Below are the code and all the weights of a small trained network. Each question names an input and a target symbol and asks about switching units off, where a switched-off unit gives its printed mean instead of its output.

import numpy as np


def w(rows, s, z=0):
    codes = np.array(rows[::2]) - 128.0
    scale = np.full(codes.shape[1], s)
    scale[-1] = z or s
    return codes * scale


def norm(h):
    return h / np.sqrt((h * h).mean(-1, keepdims=True) + 1e-5)


def softmax(a):
    e = np.exp(a - a.max(-1, keepdims=True))
    return e / e.sum(-1, keepdims=True)


def log_softmax(a):
    a = a - a.max(-1, keepdims=True)
    return a - np.log(np.exp(a).sum(-1, keepdims=True))


def net(x, mask):
    ids = ['γδεζθτψ'.index(c) for c in x.split()]
    T = len(ids)
    res = E[ids] + P[:T]
    u = 0
    for l in range(3):
        r = norm(res)
        for j in range(3):
            rows = slice(2 * j, 2 * j + 2)
            q, k, v = (r @ M[l][rows].T for M in (Q, K, V))
            z = softmax(np.where(np.tri(T) > 0, q @ k.T / 2**0.5, -1e9)) @ v
            o = O[l][rows]
            res = res + np.where(mask[u + j], z, o[:, -1]) @ o[:, :-1]
        u += 3
    return log_softmax(norm(res)[-1] @ U[:, :-1].T + U[:, -1])


Q, K, V, O = {}, {}, {}, {}
E = w([
[152,84,202],'γ',
[110,145,113],'δ',
[115,119,126],'ε',
[78,208,119],'ζ',
[134,168,151],'θ',
[120,12,66],'τ',
[207,105,57],'ψ',
],0.011)
P = w([
[122,252,212],'0',
[103,214,59],'1',
[136,112,104],'2',
[139,110,106],'3',
[147,105,115],'4',
[151,101,119],'5',
[150,94,107],'6',
[158,88,121],'7',
[162,73,144],'8',
[186,113,199],'9',
],0.003)
Q[0] = w([
[94,220,100],'L0H0',
[49,212,106],'L0H0',
[254,123,90],'L0H1',
[107,107,62],'L0H1',
[116,26,63],'L0H2',
[215,63,137],'L0H2',
],0.0079)
K[0] = w([
[90,213,45],'L0H0',
[9,195,17],'L0H0',
[211,87,106],'L0H1',
[202,165,17],'L0H1',
[54,162,2],'L0H2',
[142,158,68],'L0H2',
],0.0074)
V[0] = w([
[142,78,93],'L0H0',
[124,135,74],'L0H0',
[1,158,138],'L0H1',
[112,151,134],'L0H1',
[133,119,222],'L0H2',
[160,52,137],'L0H2',
],0.0069)
O[0] = w([
[68,232,76,55],'L0H0',
[249,221,255,141],'L0H0',
[107,96,82,251],'L0H1',
[192,106,99,165],'L0H1',
[188,39,244,128],'L0H2',
[103,32,129,29],'L0H2',
],0.0039,0.002)
Q[1] = w([
[60,177,178],'L1H0',
[230,89,39],'L1H0',
[84,131,160],'L1H1',
[36,155,127],'L1H1',
[125,130,2],'L1H2',
[141,211,159],'L1H2',
],0.0066)
K[1] = w([
[199,21,206],'L1H0',
[134,253,120],'L1H0',
[159,160,78],'L1H1',
[168,108,229],'L1H1',
[162,13,14],'L1H2',
[220,164,161],'L1H2',
],0.0059)
V[1] = w([
[105,170,169],'L1H0',
[152,154,64],'L1H0',
[184,130,162],'L1H1',
[151,180,151],'L1H1',
[253,150,196],'L1H2',
[92,222,145],'L1H2',
],0.0054)
O[1] = w([
[35,174,149,185],'L1H0',
[239,230,99,160],'L1H0',
[199,97,212,110],'L1H1',
[138,89,86,200],'L1H1',
[187,90,72,80],'L1H2',
[16,2,147,248],'L1H2',
],0.0039,0.0012)
Q[2] = w([
[115,254,143],'L2H0',
[31,194,129],'L2H0',
[166,15,81],'L2H1',
[159,165,177],'L2H1',
[18,198,126],'L2H2',
[127,171,20],'L2H2',
],0.008)
K[2] = w([
[137,244,180],'L2H0',
[74,179,226],'L2H0',
[81,164,218],'L2H1',
[127,94,61],'L2H1',
[136,56,125],'L2H2',
[254,197,86],'L2H2',
],0.0076)
V[2] = w([
[185,215,173],'L2H0',
[172,127,5],'L2H0',
[143,144,119],'L2H1',
[104,245,218],'L2H1',
[254,146,106],'L2H2',
[64,79,91],'L2H2',
],0.006)
O[2] = w([
[144,164,177,20],'L2H0',
[156,176,44,188],'L2H0',
[200,117,131,117],'L2H1',
[139,170,254,177],'L2H1',
[184,163,157,6],'L2H2',
[138,67,88,200],'L2H2',
],0.0073,0.0012)
U = w([
[146,53,50,67],'γ',
[12,48,178,92],'δ',
[168,120,153,2],'ε',
[15,198,212,126],'ζ',
[168,178,254,140],'θ',
[137,146,11,197],'τ',
[236,191,118,177],'ψ',
],0.008,0.0064)

Each question gives the input, a string of symbols that net reads in full, and the target symbol t.
The units are the heads (2 rows each of Q, K, V and O). Each row of codes is followed by its name. A weight is (code - 128) times the scale printed after its matrix; where a second scale follows, it is the last column's (O and U).
mask holds one flag per head, layer by layer. A switched-off head (its flag False) gives its mean, the last column of its rows in O, instead of its output. The means were averaged over made-up inputs and are rounded, as every weight is.
A unit's drop is (log p(t) with every unit on - log p(t) with that unit switched off) / (log p(t) with every unit on - log p(t) with every unit switched off).
The circuit of an input: a set's keep is (log p(t) with only the set's units on - log p(t) with every unit switched off) / (log p(t) with every unit on - log p(t) with every unit switched off). Starting from all 9 units, units are removed one at a time, each time the one whose removal leaves the highest keep (on an exact tie, the one counted first), for as long as the keep stays at least 0.8.
units of the circuit, in order: the units of the circuit, biggest drop first
unit that matters most: the unit with the biggest drop
heads that matter: for each layer, one digit per head in row order, 1 if its drop is at least 0.15 and else 0, layers parted by /
drop of u: that unit's drop, to one decimal
input τ ε δ ζ ζ ζ ε, target ζ: heads that matter	100 / 001 / 010
input ζ θ θ ε, target θ: unit that matters most	L0H2
input ψ τ ζ, target ψ: units of the circuit, in order	L2H2, L1H0
input τ ζ τ ζ θ, target τ: heads that matter	000 / 100 / 010
input ζ τ θ ζ τ τ ε τ ζ, target τ: heads that matter	000 / 000 / 010
input ψ ζ τ γ, target γ: units of the circuit, in order	L2H0, L0H0
input θ ε γ ζ θ, target δ: heads that matter	000 / 101 / 000
input ζ ψ δ ε ψ ζ τ, target ψ: heads that matter	100 / 100 / 011
input τ ζ ζ τ τ δ τ ζ ε, target τ: heads that matter	000 / 000 / 010
input ψ θ ζ τ τ ζ θ, target τ: heads that matter	000 / 001 / 010
input ζ γ ζ τ τ τ ε θ, target γ: heads that matter	000 / 000 / 000
input θ ψ ε ζ θ ε θ θ ζ, target θ: heads that matter	001 / 000 / 101
input τ ψ τ δ, target ψ: units of the circuit, in order	L1H0, L2H2
input θ ζ γ ζ θ, target δ: units of the circuit, in order	L1H2
input θ ζ δ ζ δ, target ζ: heads that matter	001 / 101 / 110
input τ γ τ γ, target τ: heads that matter	000 / 000 / 110
input ζ ψ ψ τ, target ψ: units of the circuit, in order	L2H2, L2H1, L0H0, L1H2
input τ γ τ ζ θ ζ ζ, target δ: heads that matter	001 / 000 / 000
input ψ ζ θ ζ, target θ: drop of L2H2	0.3
input θ ζ ε, target θ: unit that matters most	L2H1
input τ τ θ τ τ ψ ζ ψ τ γ, target γ: drop of L1H0	0.1
input θ γ ζ τ ε τ ζ δ τ θ, target γ: drop of L0H2	0.0
input ζ ζ τ γ δ, target ψ: drop of L0H0	0.5
